Below is a small trained network, with its code and all its weights. Each question gives an input and a class and asks what happens when units are switched off, that is, made to give their printed mean instead of their output.

import numpy as np


def w(rows, s, z=0):
    codes = np.array(rows[::2]) - 128.0
    scale = np.full(codes.shape[1], s)
    scale[-1] = z or s
    return codes * scale


def f(y):
    return np.maximum(y, 0)


def log_softmax(a):
    a = a - a.max(-1, keepdims=True)
    return a - np.log(np.exp(a).sum(-1, keepdims=True))


def net(x, mask):
    res = np.array(x, float).reshape(1, 8) / 4 @ E
    y = f(res @ A[0][:, :-1].T + A[0][:, -1])
    res = res + np.where(mask, y, B[0][:, -1]) @ B[0][:, :-1]
    return log_softmax(res[-1] @ U[:, :-1].T + U[:, -1])


A, B = {}, {}
E = w([
[145,135,114,154,133,137,118,148],'x0',
[136,136,122,145,131,134,117,134],'x1',
[63,175,62,81,72,55,118,176],'x2',
[127,131,131,126,127,128,125,125],'x3',
[166,147,182,136,12,148,146,133],'x4',
[134,129,123,134,130,134,125,141],'x5',
[131,45,80,90,88,157,70,113],'x6',
[8,78,194,189,112,122,117,145],'x7',
],0.015)
A[0] = w([
[167,141,118,113,144,152,137,104,164],'N1',
[161,168,188,154,29,143,157,133,5],'N2',
[118,55,77,126,67,180,76,127,49],'N3',
[83,192,105,104,75,39,93,177,121],'N4',
[182,72,229,171,185,189,144,72,127],'N5',
[70,70,204,177,138,145,125,167,42],'N6',
[114,219,184,181,144,108,197,144,23],'N7',
[178,198,110,73,138,149,130,103,100],'N8',
[53,112,145,189,93,128,128,145,19],'N9',
[120,149,144,117,94,167,138,105,161],'N10',
[70,143,133,181,129,144,99,90,246],'N11',
[160,131,140,102,136,111,128,120,39],'N12',
[151,26,109,142,63,119,52,101,81],'N13',
[100,140,116,132,250,93,116,105,10],'N14',
],0.013,0.0024)
B[0] = w([
[152,139,65,213,84,128,151,120,175],'N1',
[144,10,137,140,149,63,84,215,224],'N2',
[136,153,171,82,191,159,138,87,202],'N3',
[10,169,89,155,102,164,100,123,236],'N4',
[61,216,102,141,74,199,79,199,252],'N5',
[186,149,121,217,97,63,191,109,213],'N6',
[184,172,224,39,212,223,131,95,214],'N7',
[202,120,107,148,99,116,187,95,204],'N8',
[173,130,65,126,118,131,155,62,202],'N9',
[134,81,129,137,124,132,101,166,163],'N10',
[179,96,97,192,126,114,162,120,180],'N11',
[122,152,44,149,158,100,144,111,150],'N12',
[146,146,124,72,196,150,91,91,207],'N13',
[140,44,126,100,143,89,95,192,201],'N14',
],0.011,0.021)
U = w([
[62,205,105,144,48,157,114,142,99],'0',
[197,140,83,164,68,101,221,61,94],'1',
[151,160,195,78,206,162,150,73,53],'2',
[129,9,125,137,139,104,106,189,252],'3',
],0.014,0.004)

Each question gives the input, the list of numbers given to net, and the class t.
The units are the neurons (one row each of A and B). Each row of codes is followed by its name. A weight is (code - 128) times the scale printed after its matrix; where a second scale follows, it is the last column's (A, B and U).
mask holds one flag per neuron, in row order. A switched-off neuron (its flag False) gives its mean, the last column of its row in B, instead of its output. The means were averaged over made-up inputs and are rounded, as every weight is.
A unit's drop is (log p(t) with every unit on - log p(t) with that unit switched off) / (log p(t) with every unit on - log p(t) with every unit switched off).
The circuit of an input: a set's keep is (log p(t) with only the set's units on - log p(t) with every unit switched off) / (log p(t) with every unit on - log p(t) with every unit switched off). Starting from the 12 units with the biggest drops (on a tie, the unit counted first), units are removed one at a time, each time the one whose removal leaves the highest keep (on an exact tie, the one counted first), for as long as the keep stays at least 0.8.
circuit, biggest first: the units of the circuit, biggest drop first
top k neurons: the k neurons with the biggest drops, biggest first
drop when u is switched off: that unit's drop, to one decimal
input [-1,3,2,2,-8,2,8,3], class 2: circuit, biggest first	(N3)
input [-3,-7,1,6,-6,-4,6,2], class 2: top 2 neurons	(N2, N3)
input [-3,7,2,-6,4,6,-7,7], class 1: top 2 neurons	(N6, N9)
input [-4,-8,-3,5,-1,-8,5,0], class 2: top 2 neurons	(N4, N13)
input [-3,-8,-4,4,3,-6,2,0], class 0: top 2 neurons	(N5, N14)
input [4,1,-5,6,-8,-6,5,8], class 1: top 4 neurons	(N6, N2, N9, N11)
input [-3,-3,-8,-4,7,-5,7,-7], class 0: top 2 neurons	(N5, N7)
input [7,3,6,-1,3,5,7,-5], class 2: top 3 neurons	(N3, N5, N13)
input [-8,-2,-4,0,3,-3,-1,5], class 1: top 4 neurons	(N6, N4, N9, N11)
input [0,-4,1,-4,-6,1,-7,8], class 1: top 3 neurons	(N6, N11, N9)
input [5,0,5,-6,8,-1,-4,5], class 3: top 2 neurons	(N2, N5)
input [-1,5,-7,-2,-7,5,-7,-7], class 0: top 3 neurons	(N5, N2, N1)
input [-5,-3,-7,-3,-3,2,6,6], class 0: top 2 neurons	(N5, N7)
input [0,7,-4,7,-1,3,3,-1], class 0: top 2 neurons	(N7, N5)
input [-4,1,5,-2,3,3,-7,4], class 2: top neuron	(N7)
input [8,-8,-4,-5,-2,5,-2,5], class 1: top 2 neurons	(N6, N4)
input [0,0,0,-2,1,-3,3,7], class 1: drop when N2 is switched off	0.0
input [0,-8,3,8,4,-5,-1,0], class 3: drop when N2 is switched off	0.7
input [3,-7,-6,4,-6,-3,7,-3], class 2: drop when N13 is switched off	2.0
input [2,6,5,3,-2,5,-8,8], class 1: drop when N5 is switched off	0.1
input [5,-5,0,4,4,1,-5,-3], class 2: circuit, biggest first	(N7)
